Below is a small trained network, with its code and all its weights. Each question gives an input and a target symbol and asks what happens when units are switched off, that is, made to give their printed mean instead of their output.

import numpy as np


def w(rows, s, z=0):
    codes = np.array(rows[::2]) - 128.0
    scale = np.full(codes.shape[1], s)
    scale[-1] = z or s
    return codes * scale


def f(y):
    return np.maximum(y, 0)


def softmax(a):
    e = np.exp(a - a.max(-1, keepdims=True))
    return e / e.sum(-1, keepdims=True)


def log_softmax(a):
    a = a - a.max(-1, keepdims=True)
    return a - np.log(np.exp(a).sum(-1, keepdims=True))


def net(x, mask):
    ids = ['Πδηθλφ'.index(c) for c in x.split()]
    T = len(ids)
    res = E[ids] + P[:T]
    u = 0
    for l in range(3):
        q, k, v = (res @ M[l].T for M in (Q, K, V))
        z = softmax(np.where(np.tri(T) > 0, q @ k.T / 3**0.5, -1e9)) @ v
        res = res + np.where(mask[u], z, O[l][:, -1]) @ O[l][:, :-1]
        u += 1
        y = f(res @ A[l][:, :-1].T + A[l][:, -1])
        res = res + np.where(mask[u : u + 4], y, B[l][:, -1]) @ B[l][:, :-1]
        u += 4
    return log_softmax(res[-1] @ U[:, :-1].T + U[:, -1])


Q, K, V, O, A, B = {}, {}, {}, {}, {}, {}
E = w([
[175,84,143,176],'Π',
[155,25,170,183],'δ',
[63,195,240,109],'η',
[210,206,5,158],'θ',
[37,138,128,153],'λ',
[33,106,84,178],'φ',
],0.017)
P = w([
[140,117,192,64],'0',
[142,247,170,140],'1',
[119,255,160,112],'2',
[107,240,134,112],'3',
[103,231,120,114],'4',
[113,228,106,132],'5',
[130,192,97,180],'6',
[122,167,74,172],'7',
[146,171,69,182],'8',
],0.0055)
Q[0] = w([
[85,156,182,213],'L0H1',
[255,110,175,17],'L0H1',
[101,182,79,116],'L0H1',
],0.0098)
K[0] = w([
[226,173,116,44],'L0H1',
[59,102,8,187],'L0H1',
[77,138,254,41],'L0H1',
],0.0085)
V[0] = w([
[36,2,75,110],'L0H1',
[90,55,130,104],'L0H1',
[190,27,28,140],'L0H1',
],0.0084)
O[0] = w([
[55,2,178,99,1],'L0H1',
[111,80,210,121,64],'L0H1',
[103,204,99,57,7],'L0H1',
],0.0087,0.0076)
A[0] = w([
[183,159,61,165,99],'L0N1',
[91,219,146,225,253],'L0N2',
[190,98,115,138,81],'L0N3',
[254,84,139,159,133],'L0N4',
],0.0093,0.0042)
B[0] = w([
[114,54,162,170,225],'L0N1',
[254,78,93,122,255],'L0N2',
[104,130,92,34,153],'L0N3',
[129,203,62,84,194],'L0N4',
],0.0084,0.019)
Q[1] = w([
[154,172,112,145],'L1H1',
[137,147,247,135],'L1H1',
[144,82,92,69],'L1H1',
],0.013)
K[1] = w([
[167,212,199,166],'L1H1',
[152,181,96,83],'L1H1',
[151,2,211,171],'L1H1',
],0.0099)
V[1] = w([
[156,51,215,62],'L1H1',
[138,5,109,211],'L1H1',
[141,2,200,222],'L1H1',
],0.0073)
O[1] = w([
[74,252,83,254,133],'L1H1',
[141,83,199,137,254],'L1H1',
[118,145,217,118,243],'L1H1',
],0.0093,0.0087)
A[1] = w([
[154,54,71,130,6],'L1N1',
[125,2,156,153,165],'L1N2',
[128,151,92,86,1],'L1N3',
[185,143,140,179,128],'L1N4',
],0.0089,0.0061)
B[1] = w([
[97,137,226,170,181],'L1N1',
[206,97,107,117,187],'L1N2',
[207,87,58,218,129],'L1N3',
[2,83,141,58,250],'L1N4',
],0.0096,0.017)
Q[2] = w([
[154,136,149,80],'L2H1',
[38,135,197,158],'L2H1',
[7,169,171,212],'L2H1',
],0.011)
K[2] = w([
[243,184,31,134],'L2H1',
[2,50,191,218],'L2H1',
[30,10,224,205],'L2H1',
],0.0063)
V[2] = w([
[47,13,112,90],'L2H1',
[175,234,163,202],'L2H1',
[254,81,160,160],'L2H1',
],0.0095)
O[2] = w([
[189,252,145,137,149],'L2H1',
[55,119,87,185,97],'L2H1',
[106,45,181,34,252],'L2H1',
],0.013,0.014)
A[2] = w([
[61,184,144,218,126],'L2N1',
[128,85,13,111,166],'L2N2',
[199,159,148,2,64],'L2N3',
[67,128,94,126,2],'L2N4',
],0.0074,0.0064)
B[2] = w([
[197,66,140,188,136],'L2N1',
[177,254,94,71,149],'L2N2',
[167,41,151,197,250],'L2N3',
[140,111,66,74,129],'L2N4',
],0.0075,0.02)
U = w([
[99,144,104,144,79],'Π',
[146,185,140,145,1],'δ',
[7,135,128,99,176],'η',
[133,150,42,105,218],'θ',
[65,103,84,133,78],'λ',
[105,126,99,201,114],'φ',
],0.011,0.0079)

Each question gives the input, a string of symbols that net reads in full, and the target symbol t.
The units are the heads (3 rows each of Q, K, V and O) and the neurons (one row each of A and B). Each row of codes is followed by its name. A weight is (code - 128) times the scale printed after its matrix; where a second scale follows, it is the last column's (O, A, B and U).
mask holds one flag per unit, layer by layer, with each layer's heads first. A switched-off unit (its flag False) gives its mean, the last column of its rows in O or B, instead of its output. The means were averaged over made-up inputs and are rounded, as every weight is.
A unit's drop is (log p(t) with every unit on - log p(t) with that unit switched off) / (log p(t) with every unit on - log p(t) with every unit switched off).
The circuit of an input: a set's keep is (log p(t) with only the set's units on - log p(t) with every unit switched off) / (log p(t) with every unit on - log p(t) with every unit switched off). Starting from the 12 units with the biggest drops (on a tie, the unit counted first), units are removed one at a time, each time the one whose removal leaves the highest keep (on an exact tie, the one counted first), for as long as the keep stays at least 0.8.
units of the circuit, in order: the units of the circuit, biggest drop first
most important unit: the unit with the biggest drop
k most important neurons: the k neurons with the biggest drops, biggest first
top k neurons in layer l: the k neurons of layer l with the biggest drops, biggest first
input λ φ η δ Π, target η: most important neuron => [L1N4]
input φ Π Π θ Π, target δ: units of the circuit, in order => [L2H1 L1H1 L0H1]
input η δ η η Π, target η: 4 most important neurons => [L0N2 L2N3 L0N4 L1N2]
input δ λ θ Π, target φ: units of the circuit, in order => [L2H1 L1H1 L0H1 L1N2]
input λ θ η λ η θ δ δ, target η: 3 most important neurons => [L0N4 L0N3 L2N3]
input φ Π Π, target δ: units of the circuit, in order => [L2H1 L0H1]
input θ θ φ, target λ: 2 most important neurons => [L2N3 L1N1]
input λ δ θ θ λ θ, target η: 3 most important neurons => [L1N4 L0N4 L1N2]
input δ Π θ Π, target φ: top 2 neurons in layer 0 => [L0N2 L0N1]
input θ θ λ θ Π, target λ: 4 most important neurons => [L2N3 L1N1 L0N1 L1N3]
input φ Π λ, target δ: 3 most important neurons => [L0N4 L1N2 L0N2]
input Π Π φ, target θ: units of the circuit, in order => [L0H1 L0N1 L1H1 L1N4]
input Π θ φ Π Π Π, target θ: units of the circuit, in order => [L0H1 L1H1 L0N1]
input λ Π η φ λ, target φ: units of the circuit, in order => [L0H1]
input Π φ λ θ λ λ, target θ: units of the circuit, in order => [L1N4 L0H1 L0N1 L1H1]
input θ Π η φ Π λ, target φ: top 2 neurons in layer 1 => [L1N2 L1N1]
input Π θ Π Π θ η φ λ θ, target φ: top 2 neurons in layer 2 => [L2N3 L2N2]
input θ λ θ δ θ θ Π η η, target λ: 3 most important neurons => [L0N2 L0N4 L2N3]
input θ φ λ, target λ: 4 most important neurons => [L2N3 L0N4 L1N1 L0N1]
input θ φ λ φ θ Π θ, target λ: most important unit => L1H1
input Π θ δ θ δ, target θ: 2 most important neurons => [L0N2 L1N4]
input θ φ η Π δ φ, target φ: 2 most important neurons => [L0N1 L1N2]
input φ θ θ φ φ, target δ: 2 most important neurons => [L0N4 L0N2]
